Below is a small trained network, with its code and all its weights. Each question gives an input and a class and asks what happens when units are switched off, that is, made to give their printed mean instead of their output.

import numpy as np


def w(rows, s, z=0):
    codes = np.array(rows[::2]) - 128.0
    scale = np.full(codes.shape[1], s)
    scale[-1] = z or s
    return codes * scale


def norm(h):
    return h / np.sqrt((h * h).mean(-1, keepdims=True) + 1e-5)


def f(y):
    return np.maximum(y, 0)


def log_softmax(a):
    a = a - a.max(-1, keepdims=True)
    return a - np.log(np.exp(a).sum(-1, keepdims=True))


def net(x, mask):
    res = np.array(x, float).reshape(1, 5) / 4 @ E
    u = 0
    for l in range(2):
        y = f(norm(res) @ A[l][:, :-1].T + A[l][:, -1])
        res = res + np.where(mask[u : u + 6], y, B[l][:, -1]) @ B[l][:, :-1]
        u += 6
    return log_softmax(norm(res)[-1] @ U[:, :-1].T + U[:, -1])


A, B = {}, {}
E = w([
[175,105,147,200,118,171,148,147,80,82],'x0',
[140,175,94,139,124,123,127,223,98,140],'x1',
[223,100,222,95,183,154,34,53,173,179],'x2',
[85,175,155,109,183,129,81,175,29,120],'x3',
[120,140,135,97,93,101,82,66,231,2],'x4',
],0.0059)
A[0] = w([
[160,167,123,188,199,179,87,158,69,180,98],'0.n0',
[124,122,148,45,156,140,68,38,120,171,9],'0.n1',
[84,169,171,156,139,161,106,182,31,146,4],'0.n2',
[225,91,124,168,176,139,132,158,134,112,150],'0.n3',
[18,229,107,126,136,81,127,168,88,69,4],'0.n4',
[161,121,222,100,204,174,2,116,92,49,59],'0.n5',
],0.006,0.0037)
B[0] = w([
[82,119,147,89,68,162,135,143,138,186,239],'0.n0',
[177,101,164,96,133,140,148,102,162,224,195],'0.n1',
[25,155,92,105,88,109,102,129,131,127,212],'0.n2',
[161,160,94,119,101,143,122,81,128,131,209],'0.n3',
[254,103,125,81,116,168,151,127,153,88,224],'0.n4',
[127,166,113,188,175,40,165,73,147,135,255],'0.n5',
],0.0094,0.0049)
A[1] = w([
[197,112,177,119,195,61,121,86,182,190,24],'1.n0',
[237,98,176,180,81,188,132,69,164,213,141],'1.n1',
[127,125,212,60,223,140,70,23,131,218,131],'1.n2',
[112,53,83,213,166,147,218,119,67,99,90],'1.n3',
[132,95,142,102,117,186,107,196,69,190,3],'1.n4',
[162,166,129,172,171,139,166,193,2,175,86],'1.n5',
],0.0075,0.0036)
B[1] = w([
[153,104,152,116,137,214,109,221,59,165,216],'1.n0',
[159,141,89,45,105,183,155,187,89,117,243],'1.n1',
[176,108,42,124,9,109,203,118,173,59,255],'1.n2',
[225,139,139,117,124,114,137,127,144,149,166],'1.n3',
[40,107,200,89,183,159,95,138,173,98,169],'1.n4',
[91,117,119,154,164,95,93,16,146,118,177],'1.n5',
],0.011,0.0083)
U = w([
[3,116,184,92,204,196,65,178,75,176,129],'0',
[36,128,103,147,92,52,138,53,171,137,130],'1',
[219,122,102,69,56,163,166,171,126,98,189],'2',
[214,154,166,241,219,54,103,118,109,118,82],'3',
[131,59,234,165,153,116,65,171,120,143,2],'4',
],0.013,0.0054)

Each question gives the input, the list of numbers given to net, and the class t.
The units are the neurons (one row each of A and B). Each row of codes is followed by its name. A weight is (code - 128) times the scale printed after its matrix; where a second scale follows, it is the last column's (A, B and U).
mask holds one flag per neuron, layer by layer. A switched-off neuron (its flag False) gives its mean, the last column of its row in B, instead of its output. The means were averaged over made-up inputs and are rounded, as every weight is.
A unit's drop is (log p(t) with every unit on - log p(t) with that unit switched off) / (log p(t) with every unit on - log p(t) with every unit switched off).
unit that matters most: the unit with the biggest drop
k most important neurons: the k neurons with the biggest drops, biggest first
top k neurons in layer l: the k neurons of layer l with the biggest drops, biggest first
drop when u is switched off: that unit's drop, to one decimal
input [5,5,-5,-5,-7], class 1: unit that matters most	1.n5
input [-4,2,0,-6,6], class 1: 2 most important neurons	0.n1, 0.n4
input [4,-6,0,4,-5], class 1: 2 most important neurons	1.n0, 1.n1
input [-2,4,-2,-5,-4], class 1: top 3 neurons in layer 0	0.n4, 0.n1, 0.n0
input [4,-2,-2,0,7], class 1: top 3 neurons in layer 1	1.n1, 1.n0, 1.n2
input [-6,6,-8,1,-5], class 1: top 4 neurons in layer 1	1.n0, 1.n5, 1.n1, 1.n2
input [-7,-4,-3,-4,-7], class 1: top 3 neurons in layer 0	0.n4, 0.n1, 0.n3
input [3,7,3,7,-2], class 1: 2 most important neurons	1.n0, 0.n5
input [3,-4,0,7,-4], class 1: 3 most important neurons	1.n0, 0.n5, 1.n1
input [-5,3,-2,-5,-5], class 1: 4 most important neurons	1.n0, 0.n4, 0.n0, 0.n1
input [1,-7,2,7,-5], class 1: 2 most important neurons	0.n2, 0.n4
input [3,5,-6,-5,-2], class 3: top 2 neurons in layer 1	1.n1, 1.n2
input [8,8,-3,0,-4], class 0: top 2 neurons in layer 1	1.n2, 1.n4
input [2,-2,1,2,5], class 3: 4 most important neurons	0.n5, 1.n1, 0.n0, 0.n4
input [7,4,3,2,7], class 3: most important neuron	0.n5
input [4,6,3,-2,-3], class 0: 2 most important neurons	1.n2, 1.n4
input [0,5,0,8,0], class 0: 2 most important neurons	1.n2, 0.n0
input [4,4,4,3,-5], class 0: top 2 neurons in layer 1	1.n4, 1.n2
input [-8,2,-6,3,-6], class 0: top 2 neurons in layer 1	1.n2, 1.n4
input [-6,-2,4,6,-8], class 1: most important neuron	1.n2
input [4,7,-4,7,-1], class 0: drop when 1.n2 is switched off	0.3
input [6,6,-7,7,-4], class 0: drop when 1.n2 is switched off	0.5
input [-6,6,0,1,-5], class 0: drop when 1.n2 is switched off	0.1
input [8,1,-8,-7,-6], class 3: drop when 1.n0 is switched off	0.1
